[[121 126 144 130 129 132]
 [131 123 103 128 122 131]
 [120 130 131 134 125 141]] → 126

[[134 133 133 133 133 133 133]
 [123 127 127 143 143 122 142]
 [129 115 115 153 149 121 150]] → 133

[[122 108 139 135 116 147]
 [136 126 136 128 133 119]
 [158 154 125 129 116 113]] → 108

[[123 125 125 129 127 130 132]
 [154 143 146 119 134 120 104]
 [126 127 126 129 128 129 130]] → 125

[[108 113 106 112 136]
 [136 142 122 142 122]
 [106 107 127 143 116]] → 113

[[119 126 135 127 121]
 [121 127 130 128 119]
 [140 152 142 130 145]] → 126
---
[[140 127 128 149 140]
 [120 148 123 128 129]
 [106 127 125 142 108]] yields 148

[[144 117 114 148 127 141]
 [124 129 125 126 134 122]
 [116 141 143 118 105 116]] yields 129

[[132 122  99 113 111 103 102]
 [119 131 144 120 140 135 145]
 [113 121 135 128 128 134 134]] yields 131

[[124 143 125 121]
 [125 128 130 125]
 [154 120 133 132]] yields 128

[[103 117 145 113 147 125 143]
 [122 110 124 109 129 138 142]
 [129 154 126 143 132 113 140]] yields 110

[[124 115 127 144 127]
 [137 133 125 111 122]
 [117 132 134 128 107]] yields 133

[[112 149 128 121 142 125]
 [127 128 144 124 144 141]
 [108 149 141 113 137 150]] yields 128

[[119 115 133 118 121 129 120]
 [110 100 102 112 141 145 112]
 [123 115 149 118 107 121 121]] yields 100
---
[[121 135 134 142 112 149 127]
 [136 126 132 124 102 143 115]
 [123 127 133 144 129 105 135]] --> 126

[[118 139 142 123 151 119 121]
 [131 130 123 127 140 129 131]] --> 139

[[136 109 111 138  99]
 [119 128 152 129 104]] --> 109

[[103 105 107 104 153]
 [142 142 139 144 158]] --> 105

[[122 116 129 152 122 151]
 [104 120 136 135 136 150]] --> 116

[[123 118 137 124 142 136 130]
 [119 108 139 123 153 145 132]] --> 118
---
[[127 129 138 125 129 123 133]
 [109 129 138 130 135 150 138]] | 123

[[106 133 136 135 130 143]
 [110 148 117 141 138 136]] | 130

[[119 115 145 100 144 132 143]
 [135 121 135 115 126 134 127]] | 132

[[136 131 135 124 116 144]
 [126 115 112 150 143 110]] | 116

[[158 147 131 140]
 [133 121 123 147]] | 131

[[137 127 135 143 102 129]
 [130 139 118 135 136 132]] | 102

[[121 151 125 123 118 117]
 [141 127 134 122 130 137]] | 118
---
[[137 125 151 121 145 136 141]
 [129 132 116 136 119 121 125]
 [124 134 129 121 135 135 132]] | 124

[[134 109 116 112 139 113 149]
 [121 111 105 143 111 149 111]
 [145 112 120 101 110 127 106]] | 145

[[131 130 126 128 125 138 122]
 [135 128 136 133 127 133 128]
 [141 150 145 149 138 133 143]] | 141

[[136 152 137 142 140]
 [129 134 136 141 132]
 [130 138 124 113 136]] | 130

[[119 105 124 134]
 [116 106 126 133]
 [130 123 127 146]] | 130

[[132 145 110 122 133]
 [134 143 121 128 126]
 [136 116 145 152 107]] | 136

[[130 124 130 126]
 [133 122 118 129]
 [120 126 120 106]] | 120
---
[[123 120 147 152]
 [138 142 144 128]
 [119 129 112 120]] 142

[[112 131 152  99]
 [107 140 156 157]] 131

[[122 153 134 123]
 [131 108 120 137]] 153

[[126 139 144 149]
 [107 102 108 129]
 [130 152 112 147]] 102

[[140 132 134 142]
 [135 111 108 103]] 132

[[142  99 106 152]
 [122 145 154 128]
 [110 147 119 120]] 145

[[157 156 107 106]
 [143 108 142 133]
 [134 147  99 136]] 108
---
array([154, 127, 140, 138]): 140

array([[136, 107, 113, 116, 131, 101],
       [135, 114, 119, 121, 132, 111],
       [111, 117, 116, 105, 108, 100]]): 116

array([[130, 134, 122, 138],
       [122, 108, 127, 123],
       [133, 106, 138, 128]]): 138

array([[125, 126, 127, 130, 151],
       [124, 124, 127, 130, 151],
       [116, 116, 127, 140, 151]]): 127

array([135, 109, 124, 134, 148, 106]): 124

array([ 99, 136, 117, 116, 112]): 117

array([126, 131, 122, 125, 102, 128]): 122
---
[[127 124 126 136 127]
 [130 103 150 101 154]] --> 126

[119 129 155 123 153 108 103] --> 155

[[139 133 140 152 143 131]
 [137 138 127 147 123 130]
 [122 130 120 110 121 131]] --> 140

[[102 137 139 126]
 [120 131 132 127]
 [115 136 129 133]] --> 139

[149 137 143 122 134  99 140] --> 143

[117 113 144  99 137] --> 144

[[126 135 132 137 133 140 126]
 [136 127 127 138 127 130 136]
 [116 150 147 123 147 151 116]] --> 132
---
[[123 157 118 137 129 130 112]
 [128 128 128 128 128 128 129]] → 112, 128

[144 122 117 119 154] → 154, 144

[[110 134 147 129 144 127 127]
 [158 120 138 128 151 128 136]] → 127, 158

[135 126 125 113 112 149 132] → 132, 135

[115 137 110 109 135 153] → 153, 115

[122 132 133 154 117] → 117, 122

[151 111 124 104 122 133] → 133, 151
---
[157 147 129 143] result: 143
[137 156 124 136 132 149] result: 149
[107 117 123 121 115 132 106] result: 106
[108 100 138 129 154 146 126] result: 126
[107 131 124 126 118] result: 118
[155 133 131 143 106] result: 106
[116 111 147 101 118 113 151] result: 151
[134 102 121 100 109 140] result: 140
---
[136 153 137 145 146 155 122] yields 155, 153

[139 137 127 129 140  98] yields 140, 139

[[136 141 108 154 122 122 101]
 [147 122 104 139 138 123 113]] yields 154, 147

[125 105 126 116 139 133] yields 139, 133

[123 101 130 142 116 106] yields 142, 130

[[103 137 100 131]
 [100 145 108 131]] yields 145, 137
